Below are the code and all the weights of a small trained network. Each question names an input and a class and asks about switching units off, where a switched-off unit gives its printed mean instead of its output.

import numpy as np


def w(rows, s, z=0):
    codes = np.array(rows[::2]) - 128.0
    scale = np.full(codes.shape[1], s)
    scale[-1] = z or s
    return codes * scale


def norm(h):
    return h / np.sqrt((h * h).mean(-1, keepdims=True) + 1e-5)


def f(y):
    return np.maximum(y, 0)


def log_softmax(a):
    a = a - a.max(-1, keepdims=True)
    return a - np.log(np.exp(a).sum(-1, keepdims=True))


def net(x, mask):
    res = np.array(x, float).reshape(1, 8) / 4 @ E
    u = 0
    for l in range(3):
        y = f(norm(res) @ A[l][:, :-1].T + A[l][:, -1])
        res = res + np.where(mask[u : u + 11], y, B[l][:, -1]) @ B[l][:, :-1]
        u += 11
    return log_softmax(norm(res)[-1] @ U[:, :-1].T + U[:, -1])


A, B = {}, {}
E = w([
[127,105,157,199,72],'x0',
[135,175,42,115,128],'x1',
[170,14,24,140,112],'x2',
[97,101,125,1,11],'x3',
[214,250,174,141,173],'x4',
[149,215,161,154,45],'x5',
[146,100,185,100,150],'x6',
[111,145,224,176,128],'x7',
],0.0082)
A[0] = w([
[84,179,53,168,158,66],'0.n0',
[138,220,175,63,185,115],'0.n1',
[192,119,74,76,83,204],'0.n2',
[250,124,116,230,141,129],'0.n3',
[173,81,138,234,172,59],'0.n4',
[169,166,31,151,93,16],'0.n5',
[173,147,79,218,134,4],'0.n6',
[137,75,119,143,85,225],'0.n7',
[132,239,164,75,194,70],'0.n8',
[53,68,221,69,192,108],'0.n9',
[55,83,250,137,154,50],'0.n10',
],0.012,0.0035)
B[0] = w([
[84,91,65,172,87,181],'0.n0',
[184,231,131,136,152,245],'0.n1',
[53,108,133,99,100,235],'0.n2',
[214,138,74,60,112,255],'0.n3',
[199,122,106,177,142,220],'0.n4',
[59,103,166,178,140,186],'0.n5',
[225,134,125,143,90,190],'0.n6',
[157,137,159,71,104,221],'0.n7',
[171,201,113,116,163,247],'0.n8',
[186,127,38,160,63,226],'0.n9',
[117,120,70,247,74,221],'0.n10',
],0.015,0.0063)
A[1] = w([
[163,9,163,152,216,113],'1.n0',
[102,132,136,191,247,3],'1.n1',
[80,136,183,160,24,123],'1.n2',
[83,117,235,150,222,18],'1.n3',
[162,153,69,89,86,63],'1.n4',
[187,136,219,190,179,91],'1.n5',
[143,47,113,22,133,125],'1.n6',
[136,203,139,128,73,85],'1.n7',
[111,104,90,11,149,191],'1.n8',
[72,69,136,68,192,172],'1.n9',
[96,184,254,173,67,101],'1.n10',
],0.013,0.0077)
B[1] = w([
[201,165,173,120,54,152],'1.n0',
[249,207,115,185,114,129],'1.n1',
[106,90,169,131,145,234],'1.n2',
[154,112,72,184,120,128],'1.n3',
[120,149,97,158,60,220],'1.n4',
[177,171,80,53,134,181],'1.n5',
[101,113,84,110,68,237],'1.n6',
[111,158,149,114,71,218],'1.n7',
[131,159,88,122,122,253],'1.n8',
[102,90,40,119,120,185],'1.n9',
[88,123,177,86,149,183],'1.n10',
],0.02,0.0061)
A[2] = w([
[170,42,161,139,147,84],'2.n0',
[151,127,111,49,219,3],'2.n1',
[128,131,48,179,119,165],'2.n2',
[101,146,132,190,77,186],'2.n3',
[176,178,155,164,197,70],'2.n4',
[123,182,89,96,203,142],'2.n5',
[170,155,108,64,252,29],'2.n6',
[121,83,77,188,169,149],'2.n7',
[145,57,129,132,224,18],'2.n8',
[131,72,90,96,110,163],'2.n9',
[114,245,140,146,137,153],'2.n10',
],0.016,0.012)
B[2] = w([
[205,215,109,146,87,130],'2.n0',
[177,66,186,179,114,128],'2.n1',
[117,126,196,153,110,247],'2.n2',
[152,124,190,102,156,225],'2.n3',
[105,118,90,62,186,158],'2.n4',
[217,211,139,155,104,172],'2.n5',
[73,179,31,128,49,140],'2.n6',
[97,106,187,203,154,167],'2.n7',
[4,121,162,129,130,128],'2.n8',
[128,157,134,183,113,205],'2.n9',
[164,167,157,61,142,217],'2.n10',
],0.017,0.013)
U = w([
[140,72,118,95,174,32],'0',
[131,41,88,71,252,3],'1',
[51,89,53,167,144,87],'2',
[95,69,57,77,48,152],'3',
[168,82,162,212,96,154],'4',
[62,108,225,89,99,133],'5',
[208,213,122,102,116,176],'6',
[133,38,92,63,243,3],'7',
],0.023,0.019)

Each question gives the input, the list of numbers given to net, and the class t.
The units are the neurons (one row each of A and B). Each row of codes is followed by its name. A weight is (code - 128) times the scale printed after its matrix; where a second scale follows, it is the last column's (A, B and U).
mask holds one flag per neuron, layer by layer. A switched-off neuron (its flag False) gives its mean, the last column of its row in B, instead of its output. The means were averaged over made-up inputs and are rounded, as every weight is.
A unit's drop is (log p(t) with every unit on - log p(t) with that unit switched off) / (log p(t) with every unit on - log p(t) with every unit switched off).
most important unit: the unit with the biggest drop
top k neurons: the k neurons with the biggest drops, biggest first
top k neurons in layer l: the k neurons of layer l with the biggest drops, biggest first
drop when u is switched off: that unit's drop, to one decimal
input [4,-8,-1,2,-5,4,-7,-6], class 5: most important unit	0.n3
input [2,-4,2,2,-5,-5,2,-3], class 3: top 2 neurons in layer 0	(0.n7, 0.n4)
input [-1,1,8,6,5,7,-6,-1], class 5: top 2 neurons in layer 0	(0.n5, 0.n3)
input [1,-8,-5,5,-5,-4,5,-8], class 4: top 3 neurons	(0.n10, 0.n9, 0.n3)
input [5,0,-6,7,-8,4,7,2], class 5: top 2 neurons in layer 0	(0.n3, 0.n4)
input [-7,2,1,6,-4,8,-6,3], class 3: top 3 neurons	(0.n1, 0.n10, 2.n2)
input [-6,-7,-4,-3,-7,7,3,7], class 4: top 2 neurons	(0.n10, 0.n9)
input [7,3,5,1,-8,6,6,-2], class 3: top 2 neurons	(0.n7, 0.n10)
input [-7,1,1,6,1,3,8,-5], class 3: top 2 neurons	(0.n2, 1.n6)
input [-3,3,-1,4,-2,4,-5,-4], class 3: top 2 neurons	(0.n10, 0.n2)
input [-7,-6,-6,-2,-8,5,-2,0], class 4: top 2 neurons	(0.n10, 0.n9)
input [-5,-8,-2,-5,0,-8,8,-1], class 4: top 2 neurons	(0.n9, 0.n10)
input [-4,5,-2,-6,-7,-3,2,-7], class 4: top 2 neurons in layer 2	(2.n7, 2.n2)
input [2,-1,1,-6,-7,-8,5,-2], class 4: top neuron	(0.n9)
input [5,-2,-8,-2,-4,2,2,1], class 5: drop when 0.n4 is switched off	0.2
